Below is a small trained network, with its code and all its weights. Each question gives an input and a target symbol and asks what happens when units are switched off, that is, made to give their printed mean instead of their output.

import numpy as np


def w(rows, s, z=0):
    codes = np.array(rows[::2]) - 128.0
    scale = np.full(codes.shape[1], s)
    scale[-1] = z or s
    return codes * scale


def norm(h):
    return h / np.sqrt((h * h).mean(-1, keepdims=True) + 1e-5)


def f(y):
    return y / 2 * (1 + np.tanh(0.7978845608 * (y + 0.044715 * y**3)))


def softmax(a):
    e = np.exp(a - a.max(-1, keepdims=True))
    return e / e.sum(-1, keepdims=True)


def log_softmax(a):
    a = a - a.max(-1, keepdims=True)
    return a - np.log(np.exp(a).sum(-1, keepdims=True))


def net(x, mask):
    ids = ['ΔΘΨεζλ'.index(c) for c in x.split()]
    T = len(ids)
    res = E[ids] + P[:T]
    u = 0
    for l in range(2):
        r = norm(res)
        for j in range(2):
            rows = slice(2 * j, 2 * j + 2)
            q, k, v = (r @ M[l][rows].T for M in (Q, K, V))
            z = softmax(np.where(np.tri(T) > 0, q @ k.T / 2**0.5, -1e9)) @ v
            o = O[l][rows]
            res = res + np.where(mask[u + j], z, o[:, -1]) @ o[:, :-1]
        u += 2
        y = f(norm(res) @ A[l][:, :-1].T + A[l][:, -1])
        res = res + np.where(mask[u : u + 4], y, B[l][:, -1]) @ B[l][:, :-1]
        u += 4
    return log_softmax(norm(res)[-1] @ U[:, :-1].T + U[:, -1])


Q, K, V, O, A, B = {}, {}, {}, {}, {}, {}
E = w([
[147,95,147,201,67],'Δ',
[72,86,85,78,97],'Θ',
[143,86,76,29,143],'Ψ',
[109,131,179,110,90],'ε',
[165,66,6,186,146],'ζ',
[106,126,115,147,200],'λ',
],0.016)
P = w([
[120,7,127,120,142],'0',
[174,71,137,51,162],'1',
[168,77,129,45,154],'2',
[139,83,130,61,148],'3',
[120,182,121,141,114],'4',
[141,210,179,146,84],'5',
[117,153,141,112,115],'6',
[181,84,75,131,244],'7',
[122,127,138,117,142],'8',
[138,147,117,128,136],'9',
],0.011)
Q[0] = w([
[121,66,124,7,2],'0.h1',
[121,43,91,221,90],'0.h1',
[96,219,239,206,56],'0.h2',
[157,245,206,124,23],'0.h2',
],0.031)
K[0] = w([
[155,151,138,28,26],'0.h1',
[168,127,2,163,81],'0.h1',
[116,126,214,238,47],'0.h2',
[147,209,216,187,62],'0.h2',
],0.035)
V[0] = w([
[166,129,223,23,159],'0.h1',
[118,20,125,75,18],'0.h1',
[100,132,233,223,73],'0.h2',
[138,250,91,154,48],'0.h2',
],0.025)
O[0] = w([
[111,170,205,86,242,132],'0.h1',
[2,123,29,53,167,164],'0.h1',
[66,138,240,121,8,1],'0.h2',
[153,210,136,21,68,3],'0.h2',
],0.016,0.026)
A[0] = w([
[148,147,126,146,37,48],'0.n1',
[3,142,153,94,93,248],'0.n2',
[92,166,93,65,122,115],'0.n3',
[101,233,127,113,98,11],'0.n4',
],0.024,0.0012)
B[0] = w([
[162,100,156,94,178,171],'0.n1',
[169,70,250,82,111,254],'0.n2',
[164,129,114,134,138,195],'0.n3',
[57,149,165,154,115,177],'0.n4',
],0.025,0.0086)
Q[1] = w([
[103,175,172,57,106],'1.h1',
[144,1,157,146,192],'1.h1',
[147,141,131,100,120],'1.h2',
[127,152,114,144,119],'1.h2',
],0.041)
K[1] = w([
[40,156,100,11,218],'1.h1',
[247,241,80,251,106],'1.h1',
[154,116,122,107,157],'1.h2',
[131,113,147,110,172],'1.h2',
],0.026)
V[1] = w([
[255,54,158,145,137],'1.h1',
[122,73,94,171,53],'1.h1',
[17,145,137,29,111],'1.h2',
[99,189,206,130,234],'1.h2',
],0.06)
O[1] = w([
[183,243,89,172,143,253],'1.h1',
[89,150,36,77,147,143],'1.h1',
[136,204,147,24,198,72],'1.h2',
[4,137,146,161,211,129],'1.h2',
],0.037,0.045)
A[1] = w([
[2,77,116,235,84,174],'1.n1',
[192,42,146,131,97,188],'1.n2',
[30,153,138,219,39,192],'1.n3',
[46,70,119,52,124,4],'1.n4',
],0.045,0.0023)
B[1] = w([
[115,255,142,109,121,253],'1.n1',
[62,109,124,146,106,198],'1.n2',
[115,141,144,124,28,222],'1.n3',
[173,73,161,183,99,159],'1.n4',
],0.06,0.023)
U = w([
[241,176,178,3,110,6],'Δ',
[175,28,85,172,97,114],'Θ',
[51,134,177,170,220,46],'Ψ',
[111,67,185,163,191,248],'ε',
[49,177,35,113,62,168],'ζ',
[127,226,184,246,124,116],'λ',
],0.0074,0.0022)

Each question gives the input, a string of symbols that net reads in full, and the target symbol t.
The units are the heads (2 rows each of Q, K, V and O) and the neurons (one row each of A and B). Each row of codes is followed by its name. A weight is (code - 128) times the scale printed after its matrix; where a second scale follows, it is the last column's (O, A, B and U).
mask holds one flag per unit, layer by layer, with each layer's heads first. A switched-off unit (its flag False) gives its mean, the last column of its rows in O or B, instead of its output. The means were averaged over made-up inputs and are rounded, as every weight is.
A unit's drop is (log p(t) with every unit on - log p(t) with that unit switched off) / (log p(t) with every unit on - log p(t) with every unit switched off).
The circuit of an input: a set's keep is (log p(t) with only the set's units on - log p(t) with every unit switched off) / (log p(t) with every unit on - log p(t) with every unit switched off). Starting from all 12 units, units are removed one at a time, each time the one whose removal leaves the highest keep (on an exact tie, the one counted first), for as long as the keep stays at least 0.8.
circuit, biggest first: the units of the circuit, biggest drop first
most important unit: the unit with the biggest drop
k most important neurons: the k neurons with the biggest drops, biggest first
top k neurons in layer l: the k neurons of layer l with the biggest drops, biggest first
which heads matter: for each layer, one digit per head in row order, 1 if its drop is at least 0.15 and else 0, layers parted by /
drop when u is switched off: that unit's drop, to one decimal
input ζ ζ ζ ζ, target Θ: top 2 neurons in layer 1 -> (1.n1 1.n3)
input ζ ζ ζ λ, target Θ: circuit, biggest first -> (0.h1 1.h2)
input ε Ψ Δ, target ε: circuit, biggest first -> (0.h1 1.h1)
input Δ Θ Ψ, target Δ: 2 most important neurons -> (1.n2 0.n4)
input Δ ε ε, target ε: 3 most important neurons -> (1.n1 0.n2 1.n3)
input Δ Δ ζ, target Δ: circuit, biggest first -> (1.h2 0.h1 0.h2)
input λ ζ ε ζ Θ Ψ, target Ψ: circuit, biggest first -> (0.h1 0.h2 1.n3 1.h1)
input ε λ Ψ Ψ Ψ, target Ψ: which heads matter -> 10 / 01
input ζ λ ε Δ, target Θ: top 2 neurons in layer 0 -> (0.n2 0.n1)
input ζ ε ζ, target Θ: 2 most important neurons -> (1.n1 1.n4)
input Δ Δ ζ Δ, target Δ: most important unit -> 0.h2
input ζ ε Δ Θ, target Θ: which heads matter -> 10 / 11
input ζ λ Θ, target Θ: circuit, biggest first -> (0.h1 1.h2 1.n1)
input ζ Θ ζ λ, target Θ: top neuron in layer 1 -> (1.n1)
input Δ Θ ε, target ε: circuit, biggest first -> (1.h1 0.h1 1.n4)
input ζ ζ Θ Ψ, target Θ: circuit, biggest first -> (0.h1 1.n1 1.h2)
input Θ Ψ Ψ, target ε: circuit, biggest first -> (0.h1 1.h2 1.h1 1.n1)
input ζ λ ε, target Θ: 2 most important neurons -> (1.n1 0.n2)
input Θ Δ Ψ ε Δ, target ε: 2 most important neurons -> (0.n1 1.n1)
input Θ ε Θ, target ε: top 2 neurons in layer 1 -> (1.n1 1.n4)
input Ψ Ψ Θ, target Ψ: drop when 0.n3 is switched off -> 0.0
input ε Θ ε Θ, target Ψ: drop when 1.h2 is switched off -> 0.2
input ζ Θ ζ ε, target Θ: drop when 1.h2 is switched off -> 0.6
input ε Δ Ψ, target ε: drop when 1.n4 is switched off -> 0.1
